Below is a small trained network, with its code and all its weights. Each question gives an input and a class and asks what happens when units are switched off, that is, made to give their printed mean instead of their output.

import numpy as np


def w(rows, s, z=0):
    codes = np.array(rows[::2]) - 128.0
    scale = np.full(codes.shape[1], s)
    scale[-1] = z or s
    return codes * scale


def f(y):
    return y / 2 * (1 + np.tanh(0.7978845608 * (y + 0.044715 * y**3)))


def log_softmax(a):
    a = a - a.max(-1, keepdims=True)
    return a - np.log(np.exp(a).sum(-1, keepdims=True))


def net(x, mask):
    res = np.array(x, float).reshape(1, 6) / 4 @ E
    y = f(res @ A[0][:, :-1].T + A[0][:, -1])
    res = res + np.where(mask, y, B[0][:, -1]) @ B[0][:, :-1]
    return log_softmax(res[-1] @ U[:, :-1].T + U[:, -1])


A, B = {}, {}
E = w([
[87,77,53,119,113,142,32,226,174,202,191],'x0',
[151,141,126,124,123,126,112,130,128,128,116],'x1',
[113,173,25,78,25,110,177,81,103,116,160],'x2',
[244,43,70,87,201,176,180,141,4,185,112],'x3',
[133,123,128,128,131,130,132,98,155,150,128],'x4',
[114,121,131,132,129,128,135,122,123,135,133],'x5',
],0.012)
A[0] = w([
[213,65,84,117,162,146,176,134,48,163,117,103],'N0',
[187,70,84,78,191,160,140,112,56,157,130,114],'N1',
[158,70,209,159,204,140,112,169,131,155,101,60],'N2',
[136,76,187,172,248,136,70,141,119,140,95,59],'N3',
[132,129,1,92,69,118,193,103,91,132,128,59],'N4',
[134,147,66,54,53,112,145,95,92,120,172,46],'N5',
[173,73,57,77,196,171,168,139,68,198,88,119],'N6',
[107,72,42,124,126,144,56,188,141,207,155,75],'N7',
[57,175,160,156,108,77,42,87,175,81,124,71],'N8',
[129,151,152,120,103,134,121,135,149,126,132,3],'N9',
[118,58,62,88,137,133,62,181,129,201,159,81],'N10',
[117,136,112,124,151,113,95,118,115,137,152,35],'N11',
[167,130,182,113,160,118,235,58,62,91,37,61],'N12',
],0.0097,0.0057)
B[0] = w([
[22,121,97,181,112,77,34,119,190,102,104,246],'N0',
[61,129,126,208,81,32,64,173,155,105,128,239],'N1',
[178,70,165,18,76,197,163,199,147,181,90,207],'N2',
[179,49,175,30,44,180,205,182,114,213,70,215],'N3',
[189,56,254,32,52,229,186,235,95,218,70,206],'N4',
[149,51,181,65,127,180,171,199,160,207,89,191],'N5',
[35,120,133,170,90,82,71,104,193,131,96,253],'N6',
[184,182,81,129,228,157,174,39,86,27,225,234],'N7',
[38,94,104,159,88,36,94,130,125,105,109,222],'N8',
[88,128,100,140,149,179,95,132,129,133,96,132],'N9',
[186,246,105,146,210,137,191,45,56,72,174,224],'N10',
[158,121,149,110,139,107,125,137,122,106,120,127],'N11',
[219,231,50,147,228,169,156,29,51,44,232,243],'N12',
],0.0079,0.019)
U = w([
[2,118,122,204,83,30,68,138,197,103,113,252],'0',
[221,191,108,141,216,158,178,56,59,44,173,89],'1',
[192,52,153,44,75,197,180,218,125,245,95,13],'2',
],0.0093,0.0023)

Each question gives the input, the list of numbers given to net, and the class t.
The units are the neurons (one row each of A and B). Each row of codes is followed by its name. A weight is (code - 128) times the scale printed after its matrix; where a second scale follows, it is the last column's (A, B and U).
mask holds one flag per neuron, in row order. A switched-off neuron (its flag False) gives its mean, the last column of its row in B, instead of its output. The means were averaged over made-up inputs and are rounded, as every weight is.
A unit's drop is (log p(t) with every unit on - log p(t) with that unit switched off) / (log p(t) with every unit on - log p(t) with every unit switched off).
The circuit of an input: a set's keep is (log p(t) with only the set's units on - log p(t) with every unit switched off) / (log p(t) with every unit on - log p(t) with every unit switched off). Starting from the 12 units with the biggest drops (on a tie, the unit counted first), units are removed one at a time, each time the one whose removal leaves the highest keep (on an exact tie, the one counted first), for as long as the keep stays at least 0.8.
circuit, biggest first: the units of the circuit, biggest drop first
k most important neurons: the k neurons with the biggest drops, biggest first
drop of u: that unit's drop, to one decimal
input [6,-4,-1,6,8,-3], class 0: circuit, biggest first -> N6
input [-3,4,6,6,-1,-2], class 0: 3 most important neurons -> N0, N1, N6
input [-7,7,-1,-6,0,-8], class 1: 4 most important neurons -> N12, N0, N6, N1
input [6,-4,5,6,-4,0], class 0: 4 most important neurons -> N6, N0, N1, N12
input [0,3,8,7,-7,-2], class 2: 2 most important neurons -> N4, N5
input [8,4,-6,0,7,4], class 1: 2 most important neurons -> N7, N10
input [8,-7,2,8,7,5], class 0: 4 most important neurons -> N6, N1, N0, N12
input [8,-2,8,1,-3,7], class 1: 2 most important neurons -> N7, N10
input [-5,-7,-7,-1,7,6], class 2: 2 most important neurons -> N3, N2
input [8,0,7,-5,-5,-7], class 1: 2 most important neurons -> N7, N10
input [-2,4,-7,-6,-6,4], class 2: 2 most important neurons -> N3, N0
input [-6,-6,4,7,-1,3], class 0: drop of N1 -> 0.4
input [1,3,-8,-4,2,-8], class 2: drop of N9 -> 0.0
input [0,8,-4,3,4,-6], class 2: drop of N2 -> 1.4
input [-4,1,8,7,-3,8], class 2: circuit, biggest first -> N4
